Here is a tiny trained network, its code and every weight. The questions are about switching its units off for an input and a class, where a switched-off unit gives its printed mean instead of its output.

import numpy as np


def w(rows, s, z=0):
    codes = np.array(rows[::2]) - 128.0
    scale = np.full(codes.shape[1], s)
    scale[-1] = z or s
    return codes * scale


def norm(h):
    return h / np.sqrt((h * h).mean(-1, keepdims=True) + 1e-5)


def f(y):
    return np.maximum(y, 0)


def log_softmax(a):
    a = a - a.max(-1, keepdims=True)
    return a - np.log(np.exp(a).sum(-1, keepdims=True))


def net(x, mask):
    res = np.array(x, float).reshape(1, 2) / 4 @ E
    u = 0
    for l in range(3):
        y = f(norm(res) @ A[l][:, :-1].T + A[l][:, -1])
        res = res + np.where(mask[u : u + 5], y, B[l][:, -1]) @ B[l][:, :-1]
        u += 5
    return log_softmax(norm(res)[-1] @ U[:, :-1].T + U[:, -1])


A, B = {}, {}
E = w([
[162,133,87,150,88,164,118,24,89,118,80],'x0',
[118,70,36,119,81,42,75,3,190,119,178],'x1',
],0.0048)
A[0] = w([
[164,184,140,155,124,178,212,126,47,185,2,4],'L0N0',
[204,184,143,198,90,154,138,133,81,174,126,46],'L0N1',
[147,206,140,129,125,169,91,92,132,58,51,12],'L0N2',
[67,144,116,72,92,162,74,86,154,83,138,114],'L0N3',
[158,106,136,154,139,139,120,77,108,188,59,130],'L0N4',
],0.0044,0.0014)
B[0] = w([
[148,78,109,98,78,24,83,144,123,176,189,254],'L0N0',
[105,22,191,184,69,102,147,162,116,169,112,186],'L0N1',
[132,56,87,98,77,131,3,128,129,72,106,176],'L0N2',
[95,163,160,105,185,112,119,128,159,176,83,166],'L0N3',
[167,182,125,88,156,216,138,122,123,110,79,175],'L0N4',
],0.0047,0.0062)
A[1] = w([
[139,117,82,140,80,112,92,82,120,127,193,254],'L1N0',
[144,130,157,168,103,101,180,131,140,127,114,127],'L1N1',
[117,181,170,127,170,184,254,134,145,120,109,84],'L1N2',
[60,95,125,113,149,115,108,112,167,110,150,103],'L1N3',
[163,157,107,154,152,162,161,65,134,74,89,111],'L1N4',
],0.0065,0.0012)
B[1] = w([
[111,139,137,126,157,141,136,179,81,125,133,254],'L1N0',
[91,125,101,132,119,87,122,117,173,122,162,144],'L1N1',
[77,145,158,224,190,183,135,169,28,2,195,161],'L1N2',
[194,157,158,133,78,141,150,150,156,143,112,202],'L1N3',
[106,157,47,70,163,137,194,136,174,198,88,161],'L1N4',
],0.0082,0.0057)
A[2] = w([
[2,127,154,140,145,91,154,171,48,82,195,153],'L2N0',
[155,74,200,176,118,139,73,216,61,106,210,240],'L2N1',
[182,103,211,115,69,167,57,86,56,63,80,2],'L2N2',
[146,138,179,138,89,97,111,155,165,150,196,81],'L2N3',
[48,71,91,144,141,101,156,111,145,232,140,164],'L2N4',
],0.0042,0.00091)
B[2] = w([
[77,163,145,178,183,159,159,103,180,83,199,183],'L2N0',
[113,146,37,131,140,152,70,74,120,101,93,254],'L2N1',
[178,19,154,181,66,8,71,255,104,196,86,167],'L2N2',
[180,108,230,108,101,91,196,67,144,99,161,183],'L2N3',
[92,172,145,136,189,242,183,153,116,128,75,155],'L2N4',
],0.0065,0.008)
U = w([
[37,175,166,210,221,218,120,122,119,2,237,3],'0',
[224,133,222,85,41,45,209,112,194,124,210,164],'1',
[155,14,114,163,32,83,35,203,55,167,89,171],'2',
[104,182,36,60,156,228,177,87,130,205,54,109],'3',
],0.011,0.0005)

Each question gives the input, the list of numbers given to net, and the class t.
The units are the neurons (one row each of A and B). Each row of codes is followed by its name. A weight is (code - 128) times the scale printed after its matrix; where a second scale follows, it is the last column's (A, B and U).
mask holds one flag per neuron, layer by layer. A switched-off neuron (its flag False) gives its mean, the last column of its row in B, instead of its output. The means were averaged over made-up inputs and are rounded, as every weight is.
A unit's drop is (log p(t) with every unit on - log p(t) with that unit switched off) / (log p(t) with every unit on - log p(t) with every unit switched off).
The circuit of an input: a set's keep is (log p(t) with only the set's units on - log p(t) with every unit switched off) / (log p(t) with every unit on - log p(t) with every unit switched off). Starting from the 12 units with the biggest drops (on a tie, the unit counted first), units are removed one at a time, each time the one whose removal leaves the highest keep (on an exact tie, the one counted first), for as long as the keep stays at least 0.8.
circuit, biggest first: the units of the circuit, biggest drop first
most important unit: the unit with the biggest drop
top k neurons: the k neurons with the biggest drops, biggest first
k most important neurons of layer l: the k neurons of layer l with the biggest drops, biggest first
drop when u is switched off: that unit's drop, to one decimal
input [1,-8], class 2: top 2 neurons => [L0N0; L1N0]
input [-4,0], class 0: most important unit => L0N2
input [-8,1], class 1: top 3 neurons => [L0N4; L1N3; L1N0]
input [-1,0], class 0: top 3 neurons => [L0N2; L1N2; L0N1]
input [-2,0], class 0: top 2 neurons => [L0N2; L0N1]
input [1,3], class 3: top 2 neurons => [L0N1; L0N0]
input [-3,0], class 0: top 3 neurons => [L0N2; L0N0; L0N1]
input [7,1], class 3: top 2 neurons => [L1N4; L0N4]
input [1,7], class 3: top 2 neurons => [L0N0; L0N1]
input [0,2], class 1: 2 most important neurons of layer 0 => [L0N3; L0N4]
input [3,8], class 3: drop when L0N4 is switched off => 0.0
input [7,6], class 3: drop when L1N4 is switched off => 0.1
input [-2,3], class 1: drop when L1N3 is switched off => 2.0
input [8,2], class 3: circuit, biggest first => [L1N4]
